Below is a small trained network, with its code and all its weights. Each question gives an input and a target symbol and asks what happens when units are switched off, that is, made to give their printed mean instead of their output.

import numpy as np


def w(rows, s, z=0):
    codes = np.array(rows[::2]) - 128.0
    scale = np.full(codes.shape[1], s)
    scale[-1] = z or s
    return codes * scale


def norm(h):
    return h / np.sqrt((h * h).mean(-1, keepdims=True) + 1e-5)


def f(y):
    return np.maximum(y, 0)


def softmax(a):
    e = np.exp(a - a.max(-1, keepdims=True))
    return e / e.sum(-1, keepdims=True)


def log_softmax(a):
    a = a - a.max(-1, keepdims=True)
    return a - np.log(np.exp(a).sum(-1, keepdims=True))


def net(x, mask):
    ids = ['ΓΘΛΠαβδζηξστφω'.index(c) for c in x.split()]
    T = len(ids)
    res = E[ids] + P[:T]
    u = 0
    for l in range(2):
        r = norm(res)
        for j in range(3):
            rows = slice(4 * j, 4 * j + 4)
            q, k, v = (r @ M[l][rows].T for M in (Q, K, V))
            z = softmax(np.where(np.tri(T) > 0, q @ k.T / 4**0.5, -1e9)) @ v
            o = O[l][rows]
            res = res + np.where(mask[u + j], z, o[:, -1]) @ o[:, :-1]
        u += 3
        y = f(norm(res) @ A[l][:, :-1].T + A[l][:, -1])
        res = res + np.where(mask[u : u + 4], y, B[l][:, -1]) @ B[l][:, :-1]
        u += 4
    return log_softmax(norm(res)[-1] @ U[:, :-1].T + U[:, -1])


Q, K, V, O, A, B = {}, {}, {}, {}, {}, {}
E = w([
[155,134,128,132,178],'Γ',
[136,150,162,129,142],'Θ',
[177,127,142,107,148],'Λ',
[157,157,124,142,137],'Π',
[90,179,146,45,5],'α',
[127,67,139,50,95],'β',
[224,136,100,155,163],'δ',
[215,149,121,133,145],'ζ',
[118,132,12,156,68],'η',
[112,130,226,105,167],'ξ',
[132,138,202,115,152],'σ',
[184,216,150,24,133],'τ',
[120,195,51,78,220],'φ',
[207,116,145,131,223],'ω',
],0.021)
P = w([
[254,90,192,170,182],'0',
[198,99,215,177,164],'1',
[185,98,199,168,156],'2',
[168,96,192,163,150],'3',
[159,95,185,159,141],'4',
[144,93,192,158,134],'5',
[147,94,173,143,130],'6',
[143,90,163,135,125],'7',
[137,96,169,131,114],'8',
[127,98,162,124,104],'9',
[120,100,161,111,102],'10',
[131,119,174,101,93],'11',
],0.0093)
Q[0] = w([
[175,107,155,95,103],'L0H1',
[170,115,116,84,110],'L0H1',
[220,75,182,95,71],'L0H1',
[189,78,196,86,129],'L0H1',
[115,108,119,169,120],'L0H2',
[91,149,133,136,146],'L0H2',
[137,139,109,102,144],'L0H2',
[104,137,148,134,135],'L0H2',
[175,131,170,104,141],'L0H3',
[71,115,94,156,118],'L0H3',
[159,159,151,80,139],'L0H3',
[254,103,220,95,122],'L0H3',
],0.029)
K[0] = w([
[130,141,111,104,92],'L0H1',
[188,111,72,92,120],'L0H1',
[134,142,105,58,7],'L0H1',
[63,167,121,78,73],'L0H1',
[81,132,169,155,118],'L0H2',
[96,118,164,174,151],'L0H2',
[120,107,108,117,143],'L0H2',
[126,136,151,147,137],'L0H2',
[103,133,94,76,124],'L0H3',
[178,86,146,178,156],'L0H3',
[94,169,141,94,101],'L0H3',
[18,163,77,25,64],'L0H3',
],0.021)
V[0] = w([
[113,22,117,108,128],'L0H1',
[114,120,143,154,107],'L0H1',
[89,42,151,155,99],'L0H1',
[137,108,111,100,146],'L0H1',
[129,134,99,36,124],'L0H2',
[74,156,101,84,184],'L0H2',
[143,30,119,169,230],'L0H2',
[85,107,75,88,132],'L0H2',
[151,136,185,84,131],'L0H3',
[160,142,145,127,12],'L0H3',
[134,245,119,45,171],'L0H3',
[136,50,183,152,123],'L0H3',
],0.011)
O[0] = w([
[75,54,108,91,131,168],'L0H1',
[111,138,154,144,125,109],'L0H1',
[52,82,156,140,131,123],'L0H1',
[141,100,90,100,133,155],'L0H1',
[106,141,214,205,167,151],'L0H2',
[2,74,170,168,94,44],'L0H2',
[219,31,70,234,111,194],'L0H2',
[79,88,185,128,89,32],'L0H2',
[192,152,68,30,143,255],'L0H3',
[241,135,187,124,93,236],'L0H3',
[143,248,199,38,173,187],'L0H3',
[151,71,28,109,119,171],'L0H3',
],0.0076,0.0064)
A[0] = w([
[213,5,246,111,228,89],'L0N1',
[161,68,236,40,35,173],'L0N2',
[85,201,2,174,126,235],'L0N3',
[132,163,3,99,99,3],'L0N4',
],0.0099,0.0015)
B[0] = w([
[73,169,122,83,45,246],'L0N1',
[120,56,130,197,175,199],'L0N2',
[88,148,254,162,122,148],'L0N3',
[168,156,157,156,81,159],'L0N4',
],0.014,0.012)
Q[1] = w([
[96,224,128,221,124],'L1H1',
[156,62,220,97,57],'L1H1',
[105,70,100,83,123],'L1H1',
[126,129,59,140,87],'L1H1',
[147,249,180,148,110],'L1H2',
[111,183,110,82,254],'L1H2',
[145,214,152,198,165],'L1H2',
[62,180,70,132,101],'L1H2',
[195,79,2,113,207],'L1H3',
[191,166,171,130,158],'L1H3',
[179,128,171,245,25],'L1H3',
[165,71,106,90,120],'L1H3',
],0.018)
K[1] = w([
[166,238,131,99,141],'L1H1',
[119,79,199,170,78],'L1H1',
[136,36,134,129,126],'L1H1',
[160,117,121,146,106],'L1H1',
[204,75,205,129,118],'L1H2',
[156,179,147,53,201],'L1H2',
[140,137,216,113,135],'L1H2',
[138,202,119,170,120],'L1H2',
[119,162,6,167,132],'L1H3',
[203,160,128,143,174],'L1H3',
[230,84,155,190,77],'L1H3',
[147,114,30,119,134],'L1H3',
],0.021)
V[1] = w([
[123,84,150,121,230],'L1H1',
[112,182,11,167,131],'L1H1',
[159,91,130,134,101],'L1H1',
[115,166,93,172,87],'L1H1',
[121,198,82,129,149],'L1H2',
[107,78,160,129,166],'L1H2',
[112,190,88,138,181],'L1H2',
[105,185,83,127,210],'L1H2',
[105,200,5,158,54],'L1H3',
[92,80,157,131,143],'L1H3',
[181,114,87,96,236],'L1H3',
[178,58,165,92,146],'L1H3',
],0.012)
O[1] = w([
[138,71,79,53,138,74],'L1H1',
[38,31,202,135,117,29],'L1H1',
[98,180,179,127,129,188],'L1H1',
[148,133,165,184,96,95],'L1H1',
[39,90,140,158,143,67],'L1H2',
[151,145,121,50,137,93],'L1H2',
[38,103,142,115,159,27],'L1H2',
[18,99,142,109,149,1],'L1H2',
[18,2,137,117,65,111],'L1H3',
[143,185,90,126,190,65],'L1H3',
[121,123,247,91,201,131],'L1H3',
[218,168,158,66,174,213],'L1H3',
],0.0094,0.0073)
A[1] = w([
[160,71,134,185,150,248],'L1N1',
[58,99,123,75,86,246],'L1N2',
[3,178,109,184,206,45],'L1N3',
[125,74,21,20,102,31],'L1N4',
],0.023,0.0017)
B[1] = w([
[84,136,98,117,147,174],'L1N1',
[68,173,136,120,112,138],'L1N2',
[82,212,39,239,175,152],'L1N3',
[222,138,7,72,165,246],'L1N4',
],0.022,0.011)
U = w([
[77,181,85,65,65,129],'Γ',
[101,84,144,154,148,254],'Θ',
[204,90,168,176,153,59],'Λ',
[81,147,172,75,41,165],'Π',
[104,206,185,50,193,136],'α',
[151,149,120,130,118,54],'β',
[170,37,177,76,61,120],'δ',
[123,103,203,148,108,152],'ζ',
[147,110,178,216,148,97],'η',
[134,154,95,199,17,112],'ξ',
[120,90,138,106,167,241],'σ',
[100,199,75,187,187,155],'τ',
[167,102,6,89,143,121],'φ',
[180,57,109,213,192,82],'ω',
],0.017,0.0066)

Each question gives the input, a string of symbols that net reads in full, and the target symbol t.
The units are the heads (4 rows each of Q, K, V and O) and the neurons (one row each of A and B). Each row of codes is followed by its name. A weight is (code - 128) times the scale printed after its matrix; where a second scale follows, it is the last column's (O, A, B and U).
mask holds one flag per unit, layer by layer, with each layer's heads first. A switched-off unit (its flag False) gives its mean, the last column of its rows in O or B, instead of its output. The means were averaged over made-up inputs and are rounded, as every weight is.
A unit's drop is (log p(t) with every unit on - log p(t) with that unit switched off) / (log p(t) with every unit on - log p(t) with every unit switched off).
The circuit of an input: a set's keep is (log p(t) with only the set's units on - log p(t) with every unit switched off) / (log p(t) with every unit on - log p(t) with every unit switched off). Starting from the 12 units with the biggest drops (on a tie, the unit counted first), units are removed one at a time, each time the one whose removal leaves the highest keep (on an exact tie, the one counted first), for as long as the keep stays at least 0.8.
units of the circuit, in order: the units of the circuit, biggest drop first
unit that matters most: the unit with the biggest drop
top k neurons in layer l: the k neurons of layer l with the biggest drops, biggest first
drop when u is switched off: that unit's drop, to one decimal
input σ β β σ ξ β ζ δ β Θ η Π, target ξ: units of the circuit, in order => (L0H3 L1N4)
input Λ β φ δ σ, target τ: units of the circuit, in order => (L0H3 L1N3 L1H2)
input η Λ Λ η τ Λ β φ δ, target τ: units of the circuit, in order => (L0H3 L1H2 L1N3)
input Λ Λ Λ φ Λ, target τ: units of the circuit, in order => (L0H3 L1H2 L1N3)
input β φ τ Λ Λ Λ, target α: units of the circuit, in order => (L0H3 L1N4)
input Λ σ Λ δ η τ η δ ω Λ σ ω, target ξ: units of the circuit, in order => (L0N1 L0H3 L1N4)
input ξ σ Λ Λ σ ζ φ ω Λ η ξ Λ, target ξ: units of the circuit, in order => (L1N4 L0H3)
input Γ τ Γ η η, target ξ: units of the circuit, in order => (L0N3 L1N4)
input Λ ζ δ, target ω: unit that matters most => L0H2
input Λ δ Θ β η Λ, target ξ: units of the circuit, in order => (L0H3 L0N1 L1N4)
input ξ σ δ, target ω: top 3 neurons in layer 0 => (L0N1 L0N3 L0N4)
input ξ Λ Λ Λ, target δ: top 2 neurons in layer 0 => (L0N2 L0N4)
input ξ Γ ζ, target Λ: top 2 neurons in layer 1 => (L1N4 L1N3)
input τ η τ β φ δ Λ Θ φ ζ, target τ: unit that matters most => L0H3
input ζ ξ Π ξ ξ, target Γ: top 2 neurons in layer 1 => (L1N2 L1N4)
input Λ Λ Π, target η: top 2 neurons in layer 1 => (L1N4 L1N1)
input Γ ω Π, target η: top 2 neurons in layer 0 => (L0N3 L0N4)
input Γ Γ Λ, target δ: top 3 neurons in layer 0 => (L0N3 L0N2 L0N4)
input τ τ φ Λ η τ ζ Λ β Λ τ φ, target τ: top 2 neurons in layer 1 => (L1N3 L1N4)
input Θ ζ ξ, target Γ: top 2 neurons in layer 0 => (L0N1 L0N3)
input η β Π Λ η ξ ζ, target ξ: top neuron in layer 0 => (L0N1)
input Λ Λ Λ Γ φ, target τ: top 2 neurons in layer 0 => (L0N3 L0N1)
input ζ β Λ τ Γ δ, target α: drop when L1N4 is switched off => 0.1
input τ τ ξ Λ ξ η δ, target ξ: drop when L0H3 is switched off => 0.5
input ω δ Λ ω η δ, target ξ: drop when L1N4 is switched off => 0.1
input δ Λ Θ Λ ζ Λ Λ ζ δ Θ σ, target Π: drop when L0N2 is switched off => 0.5
input η Γ σ, target ξ: unit that matters most => L0N1
